Here is a tiny trained network, its code and every weight. The questions are about switching its units off for an input and a target symbol, where a switched-off unit gives its printed mean instead of its output.

import numpy as np


def w(rows, s, z=0):
    codes = np.array(rows[::2]) - 128.0
    scale = np.full(codes.shape[1], s)
    scale[-1] = z or s
    return codes * scale


def f(y):
    return np.maximum(y, 0)


def softmax(a):
    e = np.exp(a - a.max(-1, keepdims=True))
    return e / e.sum(-1, keepdims=True)


def log_softmax(a):
    a = a - a.max(-1, keepdims=True)
    return a - np.log(np.exp(a).sum(-1, keepdims=True))


def net(x, mask):
    ids = ['αβζλξστψ'.index(c) for c in x.split()]
    T = len(ids)
    res = E[ids] + P[:T]
    r = res
    for j in range(3):
        rows = slice(3 * j, 3 * j + 3)
        q, k, v = (r @ M[0][rows].T for M in (Q, K, V))
        z = softmax(np.where(np.tri(T) > 0, q @ k.T / 3**0.5, -1e9)) @ v
        o = O[0][rows]
        res = res + np.where(mask[j], z, o[:, -1]) @ o[:, :-1]
    y = f(res @ A[0][:, :-1].T + A[0][:, -1])
    res = res + np.where(mask[3:27], y, B[0][:, -1]) @ B[0][:, :-1]
    return log_softmax(res[-1] @ U[:, :-1].T + U[:, -1])


Q, K, V, O, A, B = {}, {}, {}, {}, {}, {}
E = w([
[149,193,109],'α',
[174,174,81],'β',
[146,218,172],'ζ',
[133,181,87],'λ',
[230,170,76],'ξ',
[137,188,98],'σ',
[146,158,9],'τ',
[145,183,95],'ψ',
],0.012)
P = w([
[70,2,142],'0',
[106,59,136],'1',
[105,87,123],'2',
[116,109,115],'3',
[120,126,110],'4',
[122,140,99],'5',
[128,153,96],'6',
[135,164,88],'7',
[137,174,83],'8',
[139,183,74],'9',
[144,194,75],'10',
[147,199,65],'11',
[153,208,63],'12',
[152,209,53],'13',
],0.0087)
Q[0] = w([
[112,164,53],'H1',
[122,17,162],'H1',
[143,156,158],'H1',
[146,138,222],'H2',
[103,136,134],'H2',
[216,119,2],'H2',
[152,99,157],'H3',
[85,195,167],'H3',
[60,193,122],'H3',
],0.026)
K[0] = w([
[142,210,142],'H1',
[121,2,194],'H1',
[120,130,96],'H1',
[65,107,252],'H2',
[125,133,112],'H2',
[220,70,41],'H2',
[131,92,194],'H3',
[217,113,69],'H3',
[191,159,55],'H3',
],0.021)
V[0] = w([
[254,130,165],'H1',
[159,89,35],'H1',
[127,137,148],'H1',
[87,109,167],'H2',
[201,96,176],'H2',
[133,123,124],'H2',
[196,116,159],'H3',
[49,157,138],'H3',
[82,84,139],'H3',
],0.018)
O[0] = w([
[194,56,114,192],'H1',
[97,96,8,156],'H1',
[147,124,145,128],'H1',
[190,105,66,2],'H2',
[171,80,150,90],'H2',
[127,132,133,133],'H2',
[88,78,123,122],'H3',
[99,165,193,69],'H3',
[47,194,145,3],'H3',
],0.016,0.0063)
A[0] = w([
[84,111,168,55],'N1',
[106,126,176,42],'N2',
[78,84,192,35],'N3',
[108,119,48,126],'N4',
[115,111,142,81],'N5',
[2,83,168,1],'N6',
[55,119,178,66],'N7',
[69,105,172,78],'N8',
[58,73,139,42],'N9',
[98,110,64,155],'N10',
[119,113,208,51],'N11',
[149,64,225,68],'N12',
[124,210,109,29],'N13',
[111,76,156,45],'N14',
[154,220,183,195],'N15',
[60,99,161,228],'N16',
[165,238,84,132],'N17',
[93,38,176,39],'N18',
[107,81,178,83],'N19',
[56,109,180,48],'N20',
[140,144,96,117],'N21',
[105,104,146,79],'N22',
[112,100,150,73],'N23',
[78,116,86,170],'N24',
],0.0085,0.0052)
B[0] = w([
[76,148,126,130],'N1',
[111,11,75,134],'N2',
[43,89,144,132],'N3',
[75,74,220,255],'N4',
[136,138,132,128],'N5',
[169,160,53,133],'N6',
[100,151,73,137],'N7',
[74,160,123,132],'N8',
[106,164,153,130],'N9',
[117,107,184,243],'N10',
[202,97,125,147],'N11',
[193,165,51,178],'N12',
[165,112,160,155],'N13',
[99,166,119,129],'N14',
[99,65,30,239],'N15',
[120,251,150,158],'N16',
[71,42,90,240],'N17',
[95,168,93,132],'N18',
[91,109,158,134],'N19',
[44,141,90,133],'N20',
[118,114,166,179],'N21',
[124,84,110,128],'N22',
[119,124,123,128],'N23',
[154,81,168,209],'N24',
],0.02,0.0054)
U = w([
[166,120,130,15],'α',
[254,102,202,242],'β',
[208,132,76,230],'ζ',
[146,94,122,236],'λ',
[227,50,127,96],'ξ',
[147,112,120,1],'σ',
[164,113,165,66],'τ',
[166,108,136,39],'ψ',
],0.0074,0.0048)

Each question gives the input, a string of symbols that net reads in full, and the target symbol t.
The units are the heads (3 rows each of Q, K, V and O) and the neurons (one row each of A and B). Each row of codes is followed by its name. A weight is (code - 128) times the scale printed after its matrix; where a second scale follows, it is the last column's (O, A, B and U).
mask holds one flag per unit, heads first, then neurons. A switched-off unit (its flag False) gives its mean, the last column of its rows in O or B, instead of its output. The means were averaged over made-up inputs and are rounded, as every weight is.
A unit's drop is (log p(t) with every unit on - log p(t) with that unit switched off) / (log p(t) with every unit on - log p(t) with every unit switched off).
The circuit of an input: a set's keep is (log p(t) with only the set's units on - log p(t) with every unit switched off) / (log p(t) with every unit on - log p(t) with every unit switched off). Starting from the 12 units with the biggest drops (on a tie, the unit counted first), units are removed one at a time, each time the one whose removal leaves the highest keep (on an exact tie, the one counted first), for as long as the keep stays at least 0.8.
units of the circuit, in order: the units of the circuit, biggest drop first
top k neurons: the k neurons with the biggest drops, biggest first
which heads matter: for each layer, one digit per head in row order, 1 if its drop is at least 0.15 and else 0, layers parted by /
drop when u is switched off: that unit's drop, to one decimal
input ζ β ψ ζ λ λ λ β ζ ξ ζ β α, target β: units of the circuit, in order : H3, N15, N17
input σ ζ ζ λ ξ ψ β ζ β λ, target β: units of the circuit, in order : N15, N17, H2
input ζ ξ ζ α, target ζ: which heads matter : 110
input ξ β ζ ζ ζ λ, target ζ: which heads matter : 110
input ζ β λ ζ ζ ζ σ ξ ψ τ ξ β, target β: which heads matter : 101
input σ ζ α ψ ζ, target ζ: which heads matter : 100
input β τ ξ β ξ, target β: which heads matter : 100
input ξ β τ ζ λ τ α β λ ξ, target β: which heads matter : 110
input λ β β ζ ζ β β ξ σ ζ β ζ ψ, target β: which heads matter : 001
input α ξ λ σ, target β: units of the circuit, in order : N15, N17
input β ξ α ζ λ β σ, target β: units of the circuit, in order : N15, H2
input ζ σ ξ ζ ζ ζ σ, target ζ: which heads matter : 110
input ζ ζ ζ ξ, target ζ: top neuron : N4
input ζ λ λ β β ζ ζ ψ ξ λ β β λ, target β: which heads matter : 001
input λ ζ ξ ζ β ζ β β, target β: top 2 neurons : N15, N17
input ψ λ σ ζ ζ ζ λ ζ ζ ζ, target ζ: top 3 neurons : N12, N4, N15
input β σ ψ ζ ζ ξ λ β ζ β ξ β β α, target β: drop when N15 is switched off : 0.5
input τ ζ β λ ζ ζ ζ λ ζ ζ σ ξ ψ, target β: drop when N14 is switched off : 0.0
input β ζ ζ ζ ζ β, target ζ: drop when H1 is switched off : 0.8
